Below are the code and all the weights of a small trained network. Each question names an input and a class and asks about switching units off, where a switched-off unit gives its printed mean instead of its output.

import numpy as np


def w(rows, s, z=0):
    codes = np.array(rows[::2]) - 128.0
    scale = np.full(codes.shape[1], s)
    scale[-1] = z or s
    return codes * scale


def norm(h):
    return h / np.sqrt((h * h).mean(-1, keepdims=True) + 1e-5)


def f(y):
    return y / 2 * (1 + np.tanh(0.7978845608 * (y + 0.044715 * y**3)))


def log_softmax(a):
    a = a - a.max(-1, keepdims=True)
    return a - np.log(np.exp(a).sum(-1, keepdims=True))


def net(x, mask):
    res = np.array(x, float).reshape(1, 6) / 4 @ E
    u = 0
    for l in range(2):
        y = f(norm(res) @ A[l][:, :-1].T + A[l][:, -1])
        res = res + np.where(mask[u : u + 4], y, B[l][:, -1]) @ B[l][:, :-1]
        u += 4
    return log_softmax(norm(res)[-1] @ U[:, :-1].T + U[:, -1])


A, B = {}, {}
E = w([
[106,180,14,200,97,93],'x0',
[128,129,128,126,130,127],'x1',
[132,131,131,130,126,126],'x2',
[157,200,96,153,167,255],'x3',
[205,95,60,44,77,142],'x4',
[64,89,79,83,199,125],'x5',
],0.007)
A[0] = w([
[43,206,197,165,217,106,65],'0.n1',
[29,100,65,55,225,131,55],'0.n2',
[139,171,98,128,149,255,255],'0.n3',
[121,127,146,93,125,1,160],'0.n4',
],0.0073,0.0039)
B[0] = w([
[41,99,142,102,133,132,195],'0.n1',
[248,186,197,204,13,133,182],'0.n2',
[91,39,124,150,75,110,253],'0.n3',
[80,13,99,130,101,172,195],'0.n4',
],0.012,0.0059)
A[1] = w([
[162,125,77,63,108,156,133],'1.n1',
[95,66,143,105,128,184,250],'1.n2',
[114,152,49,161,140,68,79],'1.n3',
[128,141,105,141,151,250,110],'1.n4',
],0.015,0.002)
B[1] = w([
[9,174,195,206,194,115,177],'1.n1',
[181,185,65,140,150,137,252],'1.n2',
[222,150,175,74,195,173,157],'1.n3',
[128,6,165,20,115,25,143],'1.n4',
],0.014,0.011)
U = w([
[107,10,56,100,110,112,153],'0',
[27,146,145,151,179,120,132],'1',
[182,151,166,174,61,108,137],'2',
[196,145,125,100,210,143,131],'3',
[141,148,83,166,130,139,213],'4',
[139,143,85,163,124,145,203],'5',
[101,147,118,69,84,141,8],'6',
[72,166,135,20,81,133,3],'7',
],0.014,0.0064)

Each question gives the input, the list of numbers given to net, and the class t.
The units are the neurons (one row each of A and B). Each row of codes is followed by its name. A weight is (code - 128) times the scale printed after its matrix; where a second scale follows, it is the last column's (A, B and U).
mask holds one flag per neuron, layer by layer. A switched-off neuron (its flag False) gives its mean, the last column of its row in B, instead of its output. The means were averaged over made-up inputs and are rounded, as every weight is.
A unit's drop is (log p(t) with every unit on - log p(t) with that unit switched off) / (log p(t) with every unit on - log p(t) with every unit switched off).
The circuit of an input: a set's keep is (log p(t) with only the set's units on - log p(t) with every unit switched off) / (log p(t) with every unit on - log p(t) with every unit switched off). Starting from all 8 units, units are removed one at a time, each time the one whose removal leaves the highest keep (on an exact tie, the one counted first), for as long as the keep stays at least 0.8.
circuit, biggest first: the units of the circuit, biggest drop first
top k neurons: the k neurons with the biggest drops, biggest first
k most important neurons of layer l: the k neurons of layer l with the biggest drops, biggest first
input [1,-5,-1,5,4,8], class 2: circuit, biggest first => 0.n2
input [-7,-5,-1,-3,-6,3], class 3: circuit, biggest first => 1.n2, 1.n1
input [-8,1,6,-3,-4,-7], class 3: circuit, biggest first => 0.n2, 0.n3
input [3,8,7,6,7,8], class 2: top 3 neurons => 0.n2, 0.n4, 0.n3
input [-3,-7,3,-5,-1,-5], class 4: top 2 neurons => 0.n4, 1.n2
input [-8,-4,-7,-4,-3,-7], class 3: circuit, biggest first => 0.n2, 0.n3
input [3,5,-5,8,3,0], class 0: top 2 neurons => 1.n4, 0.n3
input [6,-1,-3,1,5,-3], class 3: circuit, biggest first => 1.n3, 0.n2
input [2,-6,-5,7,-7,4], class 0: top 2 neurons => 1.n4, 1.n1
input [-1,-3,-5,-4,4,4], class 5: top 2 neurons => 0.n4, 0.n3
input [7,-6,-1,-8,-7,5], class 0: top 3 neurons => 0.n4, 1.n1, 1.n2
input [-3,-3,6,5,-4,5], class 5: top 3 neurons => 0.n3, 0.n1, 1.n2
input [-3,7,2,1,4,1], class 4: top 2 neurons => 1.n2, 0.n3
input [1,2,-3,-5,6,-4], class 1: most important neuron of layer 0 => 0.n3
input [8,-4,1,2,2,-6], class 3: top 3 neurons => 1.n3, 0.n2, 0.n4
input [6,-6,-3,4,1,6], class 2: circuit, biggest first => 0.n2, 1.n2, 0.n4
input [-5,8,-5,7,3,8], class 2: top 4 neurons => 0.n2, 0.n4, 0.n3, 0.n1
input [7,0,0,3,-8,-5], class 1: top 3 neurons => 1.n2, 0.n1, 0.n2
input [8,-8,0,-5,-1,1], class 3: top 2 neurons => 1.n3, 0.n3
input [3,5,5,-7,-7,-4], class 0: most important neuron of layer 1 => 1.n1
input [-3,0,5,7,-2,8], class 2: top 3 neurons => 0.n2, 0.n3, 0.n4
input [-6,-3,4,0,8,-4], class 1: circuit, biggest first => 1.n1, 0.n2
input [8,-3,2,4,8,2], class 1: top 2 neurons => 1.n1, 1.n2
input [7,-4,7,-5,2,6], class 3: 2 most important neurons of layer 0 => 0.n3, 0.n1
input [-3,-2,-8,-5,-5,6], class 5: 2 most important neurons of layer 1 => 1.n4, 1.n2
input [3,-8,0,4,-7,8], class 2: 2 most important neurons of layer 0 => 0.n2, 0.n4
input [7,-8,0,6,5,8], class 2: circuit, biggest first => 0.n2, 0.n4, 0.n1, 1.n2
